Below are the code and all the weights of a small trained network. Each question names an input and a target symbol and asks about switching units off, where a switched-off unit gives its printed mean instead of its output.

import numpy as np


def w(rows, s, z=0):
    codes = np.array(rows[::2]) - 128.0
    scale = np.full(codes.shape[1], s)
    scale[-1] = z or s
    return codes * scale


def f(y):
    return y / 2 * (1 + np.tanh(0.7978845608 * (y + 0.044715 * y**3)))


def softmax(a):
    e = np.exp(a - a.max(-1, keepdims=True))
    return e / e.sum(-1, keepdims=True)


def log_softmax(a):
    a = a - a.max(-1, keepdims=True)
    return a - np.log(np.exp(a).sum(-1, keepdims=True))


def net(x, mask):
    ids = ['δηθμτφω'.index(c) for c in x.split()]
    T = len(ids)
    res = E[ids] + P[:T]
    u = 0
    for l in range(3):
        q, k, v = (res @ M[l].T for M in (Q, K, V))
        z = softmax(np.where(np.tri(T) > 0, q @ k.T / 3**0.5, -1e9)) @ v
        res = res + np.where(mask[u], z, O[l][:, -1]) @ O[l][:, :-1]
        u += 1
        y = f(res @ A[l][:, :-1].T + A[l][:, -1])
        res = res + np.where(mask[u : u + 4], y, B[l][:, -1]) @ B[l][:, :-1]
        u += 4
    return log_softmax(res[-1] @ U[:, :-1].T + U[:, -1])


Q, K, V, O, A, B = {}, {}, {}, {}, {}, {}
E = w([
[97,120,227,189,190,109,104,152,83,126],'δ',
[110,182,156,142,156,1,125,81,141,163],'η',
[68,90,249,140,105,45,181,203,77,60],'θ',
[140,93,234,120,125,75,135,83,144,69],'μ',
[151,88,54,221,119,69,214,251,196,111],'τ',
[238,44,130,178,195,146,74,56,197,87],'φ',
[143,228,178,89,94,199,62,222,79,183],'ω',
],0.0087)
P = w([
[170,40,117,87,118,78,208,206,94,253],'0',
[182,131,215,245,92,50,70,101,114,96],'1',
[177,168,194,207,106,71,50,113,134,99],'2',
[169,124,176,171,144,116,81,136,145,77],'3',
[103,125,122,170,164,122,77,163,153,117],'4',
[50,103,98,193,187,169,76,232,154,136],'5',
],0.0062)
Q[0] = w([
[162,159,140,99,202,164,33,184,160,187],'L0H1',
[181,130,40,169,95,49,145,254,122,139],'L0H1',
[103,149,212,247,141,53,40,169,136,52],'L0H1',
],0.0052)
K[0] = w([
[63,122,133,89,91,64,215,174,89,206],'L0H1',
[85,90,218,24,233,193,115,43,133,148],'L0H1',
[166,91,62,32,99,132,152,105,119,254],'L0H1',
],0.0057)
V[0] = w([
[215,126,90,57,133,144,97,57,169,143],'L0H1',
[99,133,186,83,70,2,172,82,60,75],'L0H1',
[130,186,173,113,52,197,70,149,121,99],'L0H1',
],0.0069)
O[0] = w([
[164,46,114,97,152,197,78,67,163,211,5],'L0H1',
[51,158,189,186,75,137,248,76,123,191,111],'L0H1',
[90,179,105,70,104,166,75,165,254,129,202],'L0H1',
],0.0075,0.0017)
A[0] = w([
[98,200,2,83,187,166,90,225,186,153,213],'L0N1',
[145,157,71,77,153,220,50,87,103,94,44],'L0N2',
[134,103,192,246,186,113,40,20,148,68,248],'L0N3',
[123,147,152,105,100,137,129,95,5,76,16],'L0N4',
],0.0059,0.0012)
B[0] = w([
[54,80,215,88,54,104,97,117,107,112,242],'L0N1',
[77,120,119,68,135,157,73,203,171,2,147],'L0N2',
[132,107,146,117,80,11,200,153,86,66,253],'L0N3',
[112,160,70,110,183,94,158,170,79,189,130],'L0N4',
],0.007,0.0052)
Q[1] = w([
[75,116,133,108,130,176,253,70,96,60],'L1H1',
[69,179,132,111,102,198,131,108,147,192],'L1H1',
[117,72,242,204,17,36,73,215,162,83],'L1H1',
],0.0048)
K[1] = w([
[135,171,102,255,68,69,126,138,162,124],'L1H1',
[48,107,188,151,111,148,114,198,139,137],'L1H1',
[153,123,88,88,170,225,70,134,61,222],'L1H1',
],0.0051)
V[1] = w([
[153,94,93,183,90,169,226,124,255,15],'L1H1',
[106,59,143,67,25,159,121,117,168,176],'L1H1',
[211,33,142,141,183,69,124,69,176,70],'L1H1',
],0.0056)
O[1] = w([
[10,30,62,102,81,243,198,99,156,88,1],'L1H1',
[91,135,80,41,249,59,253,104,95,175,194],'L1H1',
[49,13,156,68,61,89,103,118,181,186,62],'L1H1',
],0.0055,0.0065)
A[1] = w([
[147,177,107,89,124,128,182,207,107,146,58],'L1N1',
[110,123,130,168,153,145,164,2,167,127,2],'L1N2',
[124,223,129,143,132,154,57,95,78,117,68],'L1N3',
[130,57,81,127,96,149,115,84,218,72,108],'L1N4',
],0.0064,0.0036)
B[1] = w([
[139,151,55,198,149,37,118,153,127,56,224],'L1N1',
[97,59,52,107,132,174,33,86,91,76,104],'L1N2',
[113,45,139,166,52,202,132,128,219,17,253],'L1N3',
[28,253,145,191,173,41,129,187,197,97,155],'L1N4',
],0.0049,0.0036)
Q[2] = w([
[162,142,217,209,28,3,156,181,148,103],'L2H1',
[166,138,118,146,114,107,156,118,156,164],'L2H1',
[117,174,164,89,54,61,47,231,192,56],'L2H1',
],0.006)
K[2] = w([
[183,100,86,98,52,253,169,135,80,77],'L2H1',
[184,140,139,120,97,126,133,103,149,148],'L2H1',
[47,81,105,18,87,197,186,174,77,123],'L2H1',
],0.0052)
V[2] = w([
[192,117,44,164,137,32,181,174,139,2],'L2H1',
[115,66,175,175,61,127,96,111,181,132],'L2H1',
[200,75,105,105,224,85,195,75,102,169],'L2H1',
],0.0054)
O[2] = w([
[68,146,1,119,143,98,73,47,64,125,254],'L2H1',
[183,54,148,162,47,110,116,144,87,162,101],'L2H1',
[65,32,121,231,200,109,103,116,208,131,89],'L2H1',
],0.0075,0.0067)
A[2] = w([
[131,128,148,200,58,176,108,109,115,207,129],'L2N1',
[230,170,166,87,122,182,87,112,130,86,32],'L2N2',
[152,182,168,96,81,72,137,118,3,132,1],'L2N3',
[176,107,117,109,112,121,50,162,163,50,144],'L2N4',
],0.0059,0.0018)
B[2] = w([
[187,67,67,70,113,51,191,98,54,170,139],'L2N1',
[40,155,157,115,119,132,225,130,97,128,181],'L2N2',
[154,2,39,82,173,128,150,228,190,137,254],'L2N3',
[82,223,197,112,174,194,54,90,250,251,190],'L2N4',
],0.0056,0.0089)
U = w([
[219,110,104,114,170,134,173,146,87,204,231],'δ',
[92,200,219,208,101,163,166,84,152,126,253],'η',
[54,176,121,98,196,128,162,145,185,115,68],'θ',
[75,98,194,90,113,138,163,161,179,182,33],'μ',
[102,130,51,109,73,176,210,123,110,100,35],'τ',
[86,74,92,126,122,182,47,80,101,80,113],'φ',
[253,174,154,125,128,142,103,191,155,120,126],'ω',
],0.0057,0.0041)

Each question gives the input, a string of symbols that net reads in full, and the target symbol t.
The units are the heads (3 rows each of Q, K, V and O) and the neurons (one row each of A and B). Each row of codes is followed by its name. A weight is (code - 128) times the scale printed after its matrix; where a second scale follows, it is the last column's (O, A, B and U).
mask holds one flag per unit, layer by layer, with each layer's heads first. A switched-off unit (its flag False) gives its mean, the last column of its rows in O or B, instead of its output. The means were averaged over made-up inputs and are rounded, as every weight is.
A unit's drop is (log p(t) with every unit on - log p(t) with that unit switched off) / (log p(t) with every unit on - log p(t) with every unit switched off).
The circuit of an input: a set's keep is (log p(t) with only the set's units on - log p(t) with every unit switched off) / (log p(t) with every unit on - log p(t) with every unit switched off). Starting from the 12 units with the biggest drops (on a tie, the unit counted first), units are removed one at a time, each time the one whose removal leaves the highest keep (on an exact tie, the one counted first), for as long as the keep stays at least 0.8.
units of the circuit, in order: the units of the circuit, biggest drop first
unit that matters most: the unit with the biggest drop
k most important neurons of layer l: the k neurons of layer l with the biggest drops, biggest first
drop when u is switched off: that unit's drop, to one decimal
input φ φ η φ φ δ, target φ: unit that matters most	L0N3
input θ τ ω, target τ: 2 most important neurons of layer 2	[L2N3, L2N2]
input τ τ δ μ ω, target φ: units of the circuit, in order	[L2H1, L1H1]
input δ η ω ω θ, target ω: units of the circuit, in order	[L1H1, L2H1, L0N3, L1N3]
input φ φ φ δ μ, target μ: units of the circuit, in order	[L1H1, L2H1]
input φ φ η ω φ, target μ: units of the circuit, in order	[L1H1, L0H1, L2H1]
input φ ω δ ω, target μ: units of the circuit, in order	[L0H1, L2H1, L1H1]
input τ φ δ θ, target φ: units of the circuit, in order	[L2H1, L0H1]
input θ τ δ, target τ: units of the circuit, in order	[L0H1, L1H1, L2H1, L2N3]
input τ δ μ φ μ μ, target φ: units of the circuit, in order	[L2H1, L1H1]
input μ τ μ ω φ, target η: 2 most important neurons of layer 1	[L1N4, L1N1]
input τ φ τ μ φ φ, target φ: units of the circuit, in order	[L2H1, L0H1]
input φ ω θ, target δ: 2 most important neurons of layer 0	[L0N2, L0N4]
input μ ω δ ω, target η: unit that matters most	L2N3
input η τ θ ω θ, target δ: 2 most important neurons of layer 2	[L2N3, L2N4]
input ω φ φ φ, target θ: 2 most important neurons of layer 1	[L1N4, L1N3]
input φ φ ω τ ω, target μ: 2 most important neurons of layer 0	[L0N1, L0N2]
input μ ω φ τ ω, target η: 2 most important neurons of layer 1	[L1N3, L1N1]
input φ φ ω ω φ, target μ: 2 most important neurons of layer 0	[L0N1, L0N2]
input δ ω ω ω ω μ, target ω: unit that matters most	L2H1
input η δ ω μ, target δ: 2 most important neurons of layer 2	[L2N3, L2N4]
input τ φ μ ω φ τ, target φ: drop when L0H1 is switched off	0.4
input φ τ φ φ μ, target μ: drop when L2H1 is switched off	0.1
input ω φ φ, target θ: drop when L1N1 is switched off	0.2
input φ φ μ μ δ, target μ: drop when L2H1 is switched off	0.2
